Below are the code and all the weights of a small trained network. Each question names an input and a class and asks about switching units off, where a switched-off unit gives its printed mean instead of its output.

import numpy as np


def w(rows, s, z=0):
    codes = np.array(rows[::2]) - 128.0
    scale = np.full(codes.shape[1], s)
    scale[-1] = z or s
    return codes * scale


def f(y):
    return y / 2 * (1 + np.tanh(0.7978845608 * (y + 0.044715 * y**3)))


def log_softmax(a):
    a = a - a.max(-1, keepdims=True)
    return a - np.log(np.exp(a).sum(-1, keepdims=True))


def net(x, mask):
    res = np.array(x, float).reshape(1, 4) / 4 @ E
    y = f(res @ A[0][:, :-1].T + A[0][:, -1])
    res = res + np.where(mask, y, B[0][:, -1]) @ B[0][:, :-1]
    return log_softmax(res[-1] @ U[:, :-1].T + U[:, -1])


A, B = {}, {}
E = w([
[127,81,163,254,108,130,164,108,172,50],'x0',
[72,154,84,89,88,79,189,31,144,113],'x1',
[150,96,127,150,217,84,140,104,13,75],'x2',
[88,114,226,79,75,235,139,54,78,149],'x3',
],0.0097)
A[0] = w([
[128,148,72,115,150,73,126,183,146,129,59],'neuron 1',
[141,101,161,190,74,111,120,114,148,91,66],'neuron 2',
[136,120,117,84,35,117,164,138,203,178,146],'neuron 3',
[109,101,127,191,132,142,169,89,190,79,115],'neuron 4',
[64,170,109,108,116,76,152,66,154,105,77],'neuron 5',
[80,158,118,101,85,158,79,162,198,97,24],'neuron 6',
[123,125,69,54,165,132,84,136,118,180,85],'neuron 7',
[140,150,100,124,130,77,133,206,181,94,136],'neuron 8',
[58,114,191,119,126,179,138,122,97,128,36],'neuron 9',
[115,108,180,126,120,202,101,90,60,124,100],'neuron 10',
[147,76,138,105,154,112,162,124,37,47,68],'neuron 11',
[83,128,190,72,33,206,128,106,88,140,98],'neuron 12',
[175,93,119,89,185,95,120,105,36,81,75],'neuron 13',
[104,84,126,219,116,132,124,71,162,77,157],'neuron 14',
[124,102,84,128,146,78,100,155,163,111,43],'neuron 15',
[115,182,32,96,142,118,159,35,143,91,87],'neuron 16',
[111,115,121,140,149,85,114,77,66,116,44],'neuron 17',
[80,133,68,106,139,126,161,62,145,98,22],'neuron 18',
[176,136,141,106,61,133,100,151,196,182,76],'neuron 19',
[116,123,137,145,53,150,106,145,240,138,120],'neuron 20',
[144,140,113,122,43,102,113,163,130,181,22],'neuron 21',
[121,171,89,1,115,96,101,116,74,150,98],'neuron 22',
[136,98,153,124,168,154,13,180,126,138,138],'neuron 23',
[193,160,170,165,128,173,81,176,123,142,18],'neuron 24',
[98,129,116,69,76,73,145,89,168,83,122],'neuron 25',
[179,129,143,123,170,175,71,194,128,134,77],'neuron 26',
[170,115,174,152,149,161,69,176,152,95,252],'neuron 27',
[129,187,117,94,137,98,45,127,91,207,129],'neuron 28',
[191,166,71,156,98,37,94,144,193,134,102],'neuron 29',
[194,107,167,138,165,169,59,163,123,122,2],'neuron 30',
],0.0082,0.0044)
B[0] = w([
[134,205,95,224,168,221,132,87,106,46,195],'neuron 1',
[88,49,213,183,126,179,234,215,109,138,172],'neuron 2',
[142,149,154,79,170,58,124,127,135,156,225],'neuron 3',
[70,84,198,110,108,167,195,199,89,110,199],'neuron 4',
[136,143,122,146,35,143,86,93,154,151,179],'neuron 5',
[214,125,165,85,209,89,180,117,224,140,179],'neuron 6',
[76,31,209,182,136,180,213,192,107,127,196],'neuron 7',
[100,157,87,160,182,157,104,93,97,72,220],'neuron 8',
[154,189,77,204,207,200,108,126,159,74,179],'neuron 9',
[119,165,122,171,197,146,84,108,126,93,212],'neuron 10',
[205,165,156,80,166,45,155,117,229,192,196],'neuron 11',
[138,193,94,186,214,197,78,92,70,41,254],'neuron 12',
[186,156,186,82,179,36,180,119,213,186,209],'neuron 13',
[52,60,175,113,144,120,176,201,90,107,217],'neuron 14',
[145,189,62,215,171,217,134,101,161,85,172],'neuron 15',
[97,137,159,168,34,130,60,96,167,125,192],'neuron 16',
[204,169,156,106,124,102,145,79,250,180,162],'neuron 17',
[120,146,136,206,30,153,96,77,254,141,159],'neuron 18',
[156,143,130,63,153,67,159,116,179,181,212],'neuron 19',
[159,177,150,20,193,45,178,124,150,212,244],'neuron 20',
[161,117,181,150,176,118,177,158,211,155,154],'neuron 21',
[64,48,174,174,98,150,224,215,108,109,221],'neuron 22',
[87,118,121,140,48,88,88,89,150,125,220],'neuron 23',
[127,139,152,173,59,123,82,105,238,135,183],'neuron 24',
[102,137,129,164,82,91,60,95,156,156,180],'neuron 25',
[93,158,140,177,46,109,85,97,182,153,205],'neuron 26',
[69,148,105,119,61,71,108,127,98,145,246],'neuron 27',
[65,73,225,133,118,165,184,221,113,105,210],'neuron 28',
[122,165,81,202,202,184,106,110,79,64,239],'neuron 29',
[126,121,143,189,60,122,89,107,237,133,180],'neuron 30',
],0.0071,0.0089)
U = w([
[86,65,163,136,120,159,177,200,111,123,97],'0',
[137,172,101,152,200,185,90,99,109,91,99],'1',
[194,144,146,93,170,63,149,121,154,173,104],'2',
[112,134,130,143,10,119,64,99,146,140,104],'3',
[91,123,105,86,123,86,101,143,37,130,251],'4',
[248,47,46,88,83,202,122,132,129,148,49],'5',
[220,53,39,88,92,188,124,124,118,161,49],'6',
],0.016,0.022)

Each question gives the input, the list of numbers given to net, and the class t.
The units are the neurons (one row each of A and B). Each row of codes is followed by its name. A weight is (code - 128) times the scale printed after its matrix; where a second scale follows, it is the last column's (A, B and U).
mask holds one flag per neuron, in row order. A switched-off neuron (its flag False) gives its mean, the last column of its row in B, instead of its output. The means were averaged over made-up inputs and are rounded, as every weight is.
A unit's drop is (log p(t) with every unit on - log p(t) with that unit switched off) / (log p(t) with every unit on - log p(t) with every unit switched off).
The circuit of an input: a set's keep is (log p(t) with only the set's units on - log p(t) with every unit switched off) / (log p(t) with every unit on - log p(t) with every unit switched off). Starting from the 12 units with the biggest drops (on a tie, the unit counted first), units are removed one at a time, each time the one whose removal leaves the highest keep (on an exact tie, the one counted first), for as long as the keep stays at least 0.8.
circuit, biggest first: the units of the circuit, biggest drop first
top k neurons: the k neurons with the biggest drops, biggest first
drop of u: that unit's drop, to one decimal
input [3,7,-7,6], class 2: circuit, biggest first -> neuron 20
input [6,-5,7,-6], class 2: top 2 neurons -> neuron 11; neuron 13
input [0,-8,7,0], class 3: circuit, biggest first -> neuron 23; neuron 30
input [-3,1,0,-3], class 4: circuit, biggest first -> neuron 6; neuron 17
input [-2,-2,7,6], class 2: top 3 neurons -> neuron 13; neuron 11; neuron 29
input [3,-7,-7,0], class 2: top 3 neurons -> neuron 20; neuron 6; neuron 19
input [-7,6,8,4], class 2: top 3 neurons -> neuron 13; neuron 11; neuron 17
input [-7,-8,1,-1], class 3: top 4 neurons -> neuron 26; neuron 23; neuron 30; neuron 24
input [7,-2,8,-7], class 2: top 4 neurons -> neuron 11; neuron 13; neuron 17; neuron 22
input [-6,-4,-8,0], class 2: top 4 neurons -> neuron 19; neuron 20; neuron 6; neuron 3
input [6,8,7,4], class 3: top 4 neurons -> neuron 16; neuron 18; neuron 5; neuron 20
input [-4,-3,-4,-5], class 1: top 3 neurons -> neuron 29; neuron 1; neuron 8
input [8,2,-1,-8], class 0: top 4 neurons -> neuron 4; neuron 14; neuron 2; neuron 12
input [-8,3,7,-6], class 0: circuit, biggest first -> neuron 22
input [-7,-8,-7,-2], class 3: top 2 neurons -> neuron 26; neuron 23
input [-4,7,7,6], class 2: top 2 neurons -> neuron 13; neuron 11
input [5,2,0,-5], class 0: top 4 neurons -> neuron 14; neuron 4; neuron 12; neuron 2
input [2,0,3,1], class 4: drop of neuron 24 -> 0.1
input [6,5,-3,7], class 1: drop of neuron 12 -> 1.7
input [-5,-4,1,8], class 1: drop of neuron 4 -> 0.0
input [-5,-8,-7,-5], class 3: circuit, biggest first -> neuron 26
